Each row has a class, written after it.
[ 54   3   0   3   7  55 -10   6   7   7  36 -42 -13  16 -13  23   0  -9
 -50   7  42  -4 -33   2  15  14  54   4 -59  12  35  17  35  12]
X
[-14  17 -21   6  27  28   3 -77 -20 -25 -22  53  -5   9   8 -43  -7   4
  -6  -5   1 -40  38   3  -6  -8 -20 -12  11 -55  14 -42 -14  -2]
T
[ 22 -19  -8   1 -24 -77  -4  -7 -36  10   5  50  21  -5   8  10   5  37
   1  11   9   6   7 -31 -13  40 -16  15  42 -17 -20  -1  -1  21]
X
[-78  17  -2 -40 -22  41 -11 100   9  -4 -17   1  37  13   6  -7 -13  34
   1  26   8 -35  18 -45 -12   2 -23  23  38  10 -48  -9  26 -66]
D
[ -4   5 -48  24  36 -27  67 -27  10   3  51  17   5  76  -3   0  45  45
  19  70  27 -20   8  -5  21  11  13  -1  13   9 -44 -15  -5  -2]
P
[  6  39  12  17 -10  30  30 -22   5 -47  24 -25 -17  45   5  36 -28  -2
  15   7   2  15   4 -12  -1 -35  -2  12 -10   4 -22 -19  -9 -32]
P
[-22  14  31   9  23  52 -21 -77  -9  13  15  12  79 -25   7   1   2 -32
  24 -14 -26  45 -48   6  47  -5   3   8   9  -2 -52  25 -49   8]
J
[ 16  11 -20 -14   5 -24 -21 -57 -43   7  13  10   0  26  -7   2   0   1
 -26  27 -15 -37 -11 -24  -4 -20  13 -25  53 -31 -16 -18   2  -8]
E
[-26   9 -41  -8  33  -4  18  29   4  14   3  -3  13   8  30 -11  33  17
  -9   2  46   9 -10   6  -7  53  -1 -34   4  -3 -31   5 -16  45]
Y
[ 27 -61  35  28  23 -13 -36  -9 -31  -4  34 -50  13  48 -12  46 -35  21
 -32 -31  -8  12  -4  -7  -7 -10  25 -24 -26  20 -17 -35 -37 -43]
X
[ -3  25   2 -14 -37  36 -10  41   6   6  50   4  13  88  11  24  28 -24
 -27  38  13  -6 -47 -19   3  -8 -12  46 -64  -8  47  52 -18   8]
J
[-25 -15  -2  24  -2 -38 -19 -10 -18  -1  13   0  24  16  -8 -21  42  14
 -17   1  26  32 -44  14 -28  -5 -13   8  30   4 -39  21 -44   0]
V
[-21  -3 -17 -34  -2 -20 -17 -28 -10  20 -18  35 -15 -22 -31 -10   2  -2
 -67  -8 -38   4 -48 -51 -28  61  29 -18 -36  47 -14 -10  -7  -5]
Y
[-67  -9 -62 -16  28  -4  -8  -1 -33  10   2  18  -3  -9 -11  15  32 -29
  -7  21  16  -2   7 -45   4 -18 -21  -6 -16 -28  -4   3 -18  25]
K
[-56   3  46   9  33  28  47 -53   2  -6  -5  -8 -45  -2 -34 -29  -8   0
 -32  19 -38 -97 -18 -96   2  23  -1 -46  33   2  35 -38  -3 -55]
B
[-21  11 -10   4  18 -29  34 -58 -26 -49  45 -42 -35  63   2  80  22  -3
 -26  -7  -3  39 -46  15  36 -23 -14   8 -16   9  62  25 -12  29]
Y
[-20   7 -41 -38 -83  -1  22 -10  -8 -20  13  55  -7  17  19  -1 -25  43
  67  56  10   1  55 -50  11 -29  -2  28  12   0  16   4  10 -19]
X
[ 41 -26 -20 -12  -8  91 -32  54  19   1  26 -33  60  69  23 -31   7  50
  -2  22  16 -16  25  14  55  29  38 -37  28 -37  -2 -26  12 -18]
B
[-13 -37  24  18  18 -73 -31  -9  -8  62   7  16  33 -23 -15  25  -7 -35
 -13 -10  -7  -7  -8 -38  13 -50 -42  17  17  24 -40  41  -1 -35]
J
[ 30   6 -21  -9  14 -43 -22 -15 -27  21  26  17  82  77  -8 -29  70  61
 -54  51  15  44 -53  53  -1  34  54  37   4 -12  -2  10  -8   8]
J
[ -6  29  -7  20   4  39   3  36 -23 -17  11 -24 -10   9  54  24  17  22
  -4 -14   3 -23 -49 -59 -50  55 -13 -30 -31 -50  22  30  -2  39]
X
[ 25   3  32  -1 -11  26 -19 -41   2 -33  15 -26  21  17 -45  16  -8  12
 -17 -36 -87  -8 -18   4  23  18  -8 -41 -35  -5 -22 -16   4  -5]
V
[ 47  -8 -23 -26 -21  -5 -31  31  -8 -19  -6   8 -29  38 -10  16  -1   0
  -7 -20 -37  22  -8   0  34  30  41  20 -17  17  33 -22  23 -18]
G
[  7 -13 -14 -10  -5 -22  11  53  22  -8 -16  16 -22  40 -26  -3  36  43
  22  13 -34 -34 -11 -10 -25  11 -22  14 -46   4  49  15 -11 -20]
T
[-14  -4   6  29  23 -49  22 -60 -29  -7   9 -17  -1 -17  21   7 -13 -33
   2 -41 -17  29   4   8   2 -11 -10 -20  24 -32   2 -32 -28  28]
C
[-17 -28  15  -8 -29  24   5  -7 -11  16  -7 -51  20 -50  -3 -23 -20   0
  45  -4 -53 -14 -13 -19 -18   5   4 -71  -5   7   0  13 -22  32]
E
[-53  16  27 -12 -22  16  35  33   1 -29  -8 -15 -29 -36  14 -21  15   3
  29 -13 -12  31 -47 -17  -8  26  -5 -11  50  38 -13   3 -45 -14]
Y
[ 21  44 -48   4   3  -3 -87 -16 -14  28 -23  55  41  16  33  11  -7 -37
 -16 -36   9  23 -25 -12  14  -1 -17  22  30 -38 -13  23   3  -5]
G
[  3 -24  -5 -67   5  29 -16 -15  -6 -13   0 -30  29 -35 -19  16 -21   3
  -5  -8 -27  27  -4  31  29   9  48 -13 -34  46 -33 -11  18  12]
T
[ 55 -11  44 -16 -61  34  15  29  -5 -35  44  17 -22  54 -34   2  29  -2
 -74  -8 -17  35 -35  28  22  57  34  58 -16  22 -19 -52 -14  12]
C
[-21 -14  -5  35  51 -14  56 -11   1 -14  49 -53 -42  61   2   5  40  -3
 -44  -7  44   8 -19  40  -1   5  23 -24 -42  29  30  -3  -9  26]
Y
[-19  26  15  -6   2 -37  30 -36   1  -9   0  -7  43  21 -54  49 -13  24
  20  28 -22  57 -26 -20  35  12  -1  62  15  15 -28  18  -9 -21]
V
[-31  11 -11  -7  22  -1  34 -13 -23  34  -2 -11  32  15   5 -25 -20 -18
 -19  24 -13  -9  26  -4  -4  34  48   2 -11 -14  24 -37  29   4]
E
[111  40   7 -30 -29  18 -70   3  -8 -36 -16   4  19  18 -59  -7   9  45
   6 -11 -71 -26 -10  -4  26  -9  -4 -42  56 -67  12 -38  -1 -24]
G
[ -3 -23  34 -20  -7   5   1  59  19 -18 -17  -6 -13  15 -42  24 -20 -31
   2 -25   2  13   7  -1 -13  21 -28  17 -60  29   4 -26 -70   2]
T
[ 36  23  20  12  13  -6  -7  -9  -7  31  12 -12   2 -19 -50  -3   6 -25
 -49 -11 -42 -17 -49 -41   5  34  28  -4   2   9  -3   5  52   2]
G
[ 78  -7  23  -5 -42 -21  -5  45  15 -13  17 -46 -25  -9 -62  28 -24   4
  43  18 -20  16 -21 -25  19  -5   1 -14  10   8 -14  28  -9  -4]
K
[ -9  53  -7 -10  14  48  33 -38 -11 -47  12  11   0  22 -16   1  47  -5
 -29   4   7  27 -37  27  20  26   5  31   6 -15  -7 -13  -7  34]
T
[ 36 -12  45 -36 -31  -1 -31  90  -9   6  14  -5  35   7   7   5  20  16
  -9  20  16  -9 -20   1  -8  -2 -12  31  16 -19  -6  24  -9  -3]
J
[-23  38  31   3  -5 -33  31 -23   7 -39  -1 -31   3  24 -57  19   9   4
  10   1 -21  48 -60  -8 -15  35 -10   1 -11  20 -15   4 -71  11]
V
[ 15 -22   6 -52  -9   2 -16   1 -11  15  -6  33  60 -32 -12 -29 -52  -7
   1  25 -22 -12  19   2  60  91  43  17  47   0   6 -37  29   8]
D
[-43   5  37 -52 -15  68  14 -54  10  -5   7   8  41 -38  63  -5 -54 -12
  63  -8 -49 -10  -7  29  30   0  28   5 -19  10  16   7 -18  -2]
C
[ 21 -27 -41 -49  28 -65 -32  15  -4  35   6  -2  31  -4  44  73 -29 -18
  20 -14  -5 -18  28   2  60  -2 -29 -16  20 -28 -12   8  11  27]
C
[-13 -28  18 -19 -33  30  -8  18 -30  -8  -1  17  23   1  21 -13  16  11
 -29   3  -4  20 -10  14  30  23  -3  40   4  -1  24   1   2   8]
J
[ -7 -21  14 -21 -34   9  -3  26 -24  -7   7  13 -13  18  29   5  -9 -35
 -20 -13  11   7  18  24 -10   8  18  37 -16  15   8 -17   7  11]
E
[ -59   26  -60  -36  -40  -57  -28   53  -11   15  -12   17   -8   53
   33   20  -31  -46  -26    6   -2   23  -14 -114  -20   50   -5  -11
   31   12  -12  -12  -22  -29]
B
[ -3   2  70 -53  20 -45  -6  51 -11  32   2  16  26 -29 -33  19  -8 -60
 -64  -1 -17 -26  -7 -13  40  39  -3  36  31  24 -16 -37  14 -23]
J
[  5 -35   7   7  14 -51 -36  10 -22  57  26   9  43  14  33  27  16 -38
 -11 -10 -10   9 -56  10 -37  17  25  36 -36  13   4  61  -3  24]
E
[-20 -30  25 -68   6 -47 -29  31 -10  41  -3  18  29 -51 -22  20 -14  -3
  15  45 -28 -71 -24 -32  25  12 -27  -9  42   8   8  31 -11 -16]
K
[-21   7  17  -6  22 -53  21 -24 -15   5  40 -26  61  36 -13  15  24  -2
 -46   6  11 -13  -8  58  -8   6 -41 -23  -6  -5  -1   6  -6  67]
T
[  2   0  -6 -18  47 -17  24 -47 -33   7  20 -22 -46 -13 -13  80 -13 -66
 -31   5  13 -26 -13 -42  37 -11   9  17   2  -4   5   8  36  32]
E
[-32   1   6   2 -22 -34 -15  25   5  -2   8   0 -14  -2  11  11  33 -45
 -38 -37  -3  26 -47  50 -11  12 -20  11 -47  57   8  47  12  21]
K
[ 25  42   6 -30  11 -37  -5  39  18   1 -23  31  23  67  19  -3  -8  34
   0   2 -47  -5   4  12  12  55  34  25 -16  14 -11 -22  28 -68]
J
[  4  51  38   5 -98  19  29  54  35 -48 -23 -21  -1  34 -14  -3 -31  14
   5 -11 -19  62 -27  14 -25  52 -30  13 -19  52  -6 -18 -48 -11]
P
[-14  29  20 -51   1  -9  -4  -6  -6  20  11 -31  58  -7  -3  54 -37 -43
 -19   5 -22  36 -28 -11  52  32  11  12 -18  26 -16  20  10  24]
J
[-37  20  46 -44 -11  34  31 -42 -27 -55 -12   0   5  -5  -2 -10 -40  50
  11  16   3 -30  30 -22 -37   2 -25 -39  18 -41   2 -49 -59  13]
Y
[-61  38 -18 -41 -23  12  49 -66 -32 -60   4  10  -7 -76  11 -19  69   0
 -19  12 -13  23 -30  45  44  -5  -9  -3  69  22   7 -18  38  47]
P
[-34  46  34 -10 -18  50  32  13  35 -27   5  -9  28  45 -21  17  26  18
  20  20 -16  31 -53 -28  10  28  13  40 -12  22  11  23 -25 -23]
B
[ 17 -14  54  20  11  31  -8  58   2  -3 -12 -28  -1 -18 -51 -13  31  19
 -12  -4 -16 -42 -43 -24 -28 -18 -42   7  22 -30  24   7 -32 -30]
T
[ 18  21 -30 -86   5  47 -58  25   6 -32 -14 -39   3 -16 -39  44  18   1
 -27  17  45 -14 -24  13  55 -21 -21 -28  21 -18 -16   6 -19  20]
V
[-10 -40   8 -19 -15  22 -17  18  -5   7  -3  23  18  31 -24  36 -13  21
  14   7 -53 -18  23 -61  19 -13 -26  18 -63  -5  -3  -2 -20 -30]
J
[-16  36 -17  -8   5 -27   0  24  17 -10   4 -18  34   9   7   3  -6   9
  76  18 -33 -28  -9 -17  21  -6 -27 -27  51 -27  19  28   9 -15]
D
[-42  17 -11   6  27  65  -7 -25 -34  12 -40  15  11 -49 -12  -8 -21 -20
 -34 -15 -63  15 -22 -58  23  57  31  25 -17 -28  15 -20  40 -28]
K
[-18   7  -9  -7   4  -9   4 -44 -34 -28   6  36 -23   9  27  -2 -30   9
  34  21 -56 -39   3 -73 -27 -15  11 -13  29 -26  -7 -43 -24 -61]
P
[ 24  25 -53 -22  11  -3 -17 -22   5 -26  -2 -38 -24  27  -3  43  -3  22
  16   8 -25 -26 -26 -29  24   0  -9 -44 -20 -34  29  35  19  10]
V
[ 17  25  19 -35 -19   2 -10   9  17 -13   6  25  20  37  29  24   8  43
  24   3  -9 -39 -18  36  22  14 -18  18   7  17  -2  43  27   5]
G
[ -7 -21  28 -58 -66  25 -89   5   5  15   6 -15  79  11  13  -9 -31 -17
 -42 -10 -20  27 -49  22  25  17  20 -19  23  51   9  13 -27 -24]
B
[-20   9 -22 -63 -33  15 -20 100   8   0 -18 -40  13   6 -31  23  -7 -13
 -27  11   9  10   0  -7  30   4 -33  -1  18  19   6 -14  -4  -9]
T
[  7   4  19  22  20   8 -19 -13   6  10  32   5  40  48  19  10  28  15
  23  20 -10 -16 -74  12   4   2   1  46  -7 -28  39  73 -21 -20]
V
[ 15 -15 -16   2  -3 -17 -15  30  22  18  14 -19   1  -4  11  16  28 -28
   5 -31   0  23 -21  25 -13 -33   0   7 -60   5  18  33  -5  23]
C
[-28 -21  23 -37 -57  16 -27  29 -32 -59  21  -4 -32  33  53  56 -51  -3
  28  -8 -43 -17  -5 -44 -17 -41 -28   4   7  13   4 -18 -44 -60]
P
[ 14 -33 -31  21 -25 -34 -14 -21  -3   4  30 -14   5  26  13 -14  23  -6
   2 -12  24  28  13  53  21 -65 -20 -17  19 -11  17  -1 -31  19]
C
[-84 -23 -36 -17 -16  43  -7 -11 -20  15  18  53  44  52   4  34   4   4
   6  39   0   4  -2 -35  37  18 -43  37 -31  -4 -15  23 -51  11]
K
[  5 -28 -36 -25  33  -7 -38   6  26   4   1  11  20  49 -12  23 -38  12
  39   8 -13 -19  45  -4   8 -30  44  14 -73  23  -5  -3  22 -61]
D
[ 21 -69  -3 -23  21 -11 -42   8   2  19  -9  15 -27  -4 -12   1  24  14
 -24   4  34 -36 -16  19  10 -52   1  19   2   8  27  -4 -44 -38]
C
[ 23   2  -4  25  13  -4   5  61   4  -8  38 -22   1  84 -20  -5  24  -6
 -32 -25  -6  10   7  -6 -29  45  -2 -53 -38 -24 -25 -54 -55  16]
Y
